Here is a tiny trained network, its code and every weight. The questions are about switching its units off for an input and a target symbol, where a switched-off unit gives its printed mean instead of its output.

import numpy as np


def w(rows, s, z=0):
    codes = np.array(rows[::2]) - 128.0
    scale = np.full(codes.shape[1], s)
    scale[-1] = z or s
    return codes * scale


def f(y):
    return np.maximum(y, 0)


def softmax(a):
    e = np.exp(a - a.max(-1, keepdims=True))
    return e / e.sum(-1, keepdims=True)


def log_softmax(a):
    a = a - a.max(-1, keepdims=True)
    return a - np.log(np.exp(a).sum(-1, keepdims=True))


def net(x, mask):
    ids = ['γηθλπτ'.index(c) for c in x.split()]
    T = len(ids)
    res = E[ids] + P[:T]
    u = 0
    for l in range(2):
        r = res
        for j in range(2):
            rows = slice(2 * j, 2 * j + 2)
            q, k, v = (r @ M[l][rows].T for M in (Q, K, V))
            z = softmax(np.where(np.tri(T) > 0, q @ k.T / 2**0.5, -1e9)) @ v
            o = O[l][rows]
            res = res + np.where(mask[u + j], z, o[:, -1]) @ o[:, :-1]
        u += 2
        y = f(res @ A[l][:, :-1].T + A[l][:, -1])
        res = res + np.where(mask[u : u + 12], y, B[l][:, -1]) @ B[l][:, :-1]
        u += 12
    return log_softmax(res[-1] @ U[:, :-1].T + U[:, -1])


Q, K, V, O, A, B = {}, {}, {}, {}, {}, {}
E = w([
[214,115,129],'γ',
[115,238,103],'η',
[91,3,107],'θ',
[15,124,109],'λ',
[100,73,50],'π',
[134,80,203],'τ',
],0.014)
P = w([
[126,191,175],'0',
[222,24,101],'1',
[65,193,236],'2',
[218,25,84],'3',
[62,220,235],'4',
[224,15,77],'5',
[60,221,236],'6',
[215,1,63],'7',
[63,232,244],'8',
],0.0041)
Q[0] = w([
[220,88,30],'L0H1',
[115,146,68],'L0H1',
[254,163,191],'L0H2',
[102,170,194],'L0H2',
],0.0078)
K[0] = w([
[22,140,29],'L0H1',
[49,78,38],'L0H1',
[89,125,255],'L0H2',
[153,192,233],'L0H2',
],0.0075)
V[0] = w([
[190,173,159],'L0H1',
[221,20,95],'L0H1',
[126,104,30],'L0H2',
[91,31,4],'L0H2',
],0.0039)
O[0] = w([
[141,157,81,54],'L0H1',
[51,5,197,110],'L0H1',
[252,41,101,184],'L0H2',
[95,68,48,255],'L0H2',
],0.0035,0.0015)
A[0] = w([
[99,53,1,131],'L0N1',
[236,84,146,118],'L0N2',
[2,135,72,119],'L0N3',
[230,164,98,211],'L0N4',
[108,140,121,218],'L0N5',
[123,177,79,104],'L0N6',
[117,45,190,223],'L0N7',
[139,86,123,95],'L0N8',
[40,245,155,47],'L0N9',
[78,108,155,138],'L0N10',
[174,161,49,251],'L0N11',
[67,188,145,25],'L0N12',
],0.0094,0.0029)
B[0] = w([
[150,102,2,252],'L0N1',
[140,44,166,183],'L0N2',
[103,68,75,254],'L0N3',
[81,134,63,189],'L0N4',
[103,162,86,179],'L0N5',
[157,153,164,156],'L0N6',
[204,158,94,229],'L0N7',
[211,99,158,157],'L0N8',
[138,29,124,219],'L0N9',
[115,192,132,183],'L0N10',
[113,207,59,194],'L0N11',
[141,64,159,171],'L0N12',
],0.0075,0.0062)
Q[1] = w([
[173,131,52],'L1H1',
[2,158,202],'L1H1',
[107,191,159],'L1H2',
[243,136,95],'L1H2',
],0.007)
K[1] = w([
[105,229,38],'L1H1',
[253,159,155],'L1H1',
[186,39,155],'L1H2',
[183,210,45],'L1H2',
],0.0072)
V[1] = w([
[56,165,13],'L1H1',
[197,177,113],'L1H1',
[254,154,18],'L1H2',
[24,162,73],'L1H2',
],0.0066)
O[1] = w([
[2,115,155,251],'L1H1',
[99,161,46,113],'L1H1',
[81,118,72,210],'L1H2',
[150,103,236,188],'L1H2',
],0.0078,0.011)
A[1] = w([
[91,125,97,114],'L1N1',
[182,91,85,111],'L1N2',
[113,87,125,162],'L1N3',
[4,109,77,114],'L1N4',
[109,193,100,242],'L1N5',
[135,98,134,25],'L1N6',
[115,109,80,136],'L1N7',
[32,167,105,156],'L1N8',
[139,195,86,245],'L1N9',
[142,163,103,5],'L1N10',
[210,129,121,201],'L1N11',
[115,196,111,124],'L1N12',
],0.011,0.0027)
B[1] = w([
[179,142,156,171],'L1N1',
[46,152,67,147],'L1N2',
[162,127,136,168],'L1N3',
[198,155,166,253],'L1N4',
[1,77,134,146],'L1N5',
[111,85,90,134],'L1N6',
[142,187,75,173],'L1N7',
[136,138,192,195],'L1N8',
[56,100,79,140],'L1N9',
[162,106,182,129],'L1N10',
[93,80,163,132],'L1N11',
[80,202,107,136],'L1N12',
],0.0087,0.024)
U = w([
[71,63,161,176],'γ',
[39,216,113,77],'η',
[56,90,68,92],'θ',
[80,124,105,254],'λ',
[186,254,165,78],'π',
[129,209,70,85],'τ',
],0.0077,0.0049)

Each question gives the input, a string of symbols that net reads in full, and the target symbol t.
The units are the heads (2 rows each of Q, K, V and O) and the neurons (one row each of A and B). Each row of codes is followed by its name. A weight is (code - 128) times the scale printed after its matrix; where a second scale follows, it is the last column's (O, A, B and U).
mask holds one flag per unit, layer by layer, with each layer's heads first. A switched-off unit (its flag False) gives its mean, the last column of its rows in O or B, instead of its output. The means were averaged over made-up inputs and are rounded, as every weight is.
A unit's drop is (log p(t) with every unit on - log p(t) with that unit switched off) / (log p(t) with every unit on - log p(t) with every unit switched off).
The circuit of an input: a set's keep is (log p(t) with only the set's units on - log p(t) with every unit switched off) / (log p(t) with every unit on - log p(t) with every unit switched off). Starting from the 12 units with the biggest drops (on a tie, the unit counted first), units are removed one at a time, each time the one whose removal leaves the highest keep (on an exact tie, the one counted first), for as long as the keep stays at least 0.8.
circuit, biggest first: the units of the circuit, biggest drop first
unit that matters most: the unit with the biggest drop
top k neurons: the k neurons with the biggest drops, biggest first
top k neurons in layer l: the k neurons of layer l with the biggest drops, biggest first
heads that matter: for each layer, one digit per head in row order, 1 if its drop is at least 0.15 and else 0, layers parted by /
drop of u: that unit's drop, to one decimal
input η λ γ π, target τ: top 3 neurons -> (L0N1, L1N7, L1N4)
input γ π λ τ η λ λ η, target η: top 2 neurons in layer 1 -> (L1N5, L1N12)
input λ θ η θ, target θ: circuit, biggest first -> (L0N1, L1N2, L0H2)
input λ λ γ, target γ: circuit, biggest first -> (L1N4, L1N7, L0N1)
input π η λ λ λ, target γ: circuit, biggest first -> (L1H2, L0N9, L0N1, L1N7)
input λ η η λ γ, target γ: heads that matter -> 00 / 00
input λ λ λ θ η λ η, target γ: circuit, biggest first -> (L0N9, L1N7, L0N12, L0N1)
input γ τ θ γ, target θ: unit that matters most -> L1N4
input γ γ γ, target θ: heads that matter -> 00 / 11
input π η η λ, target π: heads that matter -> 00 / 00
input π η θ, target π: top 2 neurons -> (L1N4, L0N9)
input π η π π λ θ, target θ: top 3 neurons -> (L0N1, L1N2, L0N8)
input γ λ π λ γ π, target τ: top 3 neurons in layer 1 -> (L1N7, L1N4, L1N2)
input λ τ η λ, target π: top neuron in layer 0 -> (L0N3)
input λ λ η, target γ: top 3 neurons -> (L0N9, L1N7, L1N4)
input λ λ λ, target γ: drop of L1H1 -> 0.2
input η λ θ γ π λ θ τ π, target π: drop of L1N4 -> 0.6
input γ π π, target π: drop of L1N1 -> 0.2
input π η π λ θ, target π: drop of L0N2 -> 0.2
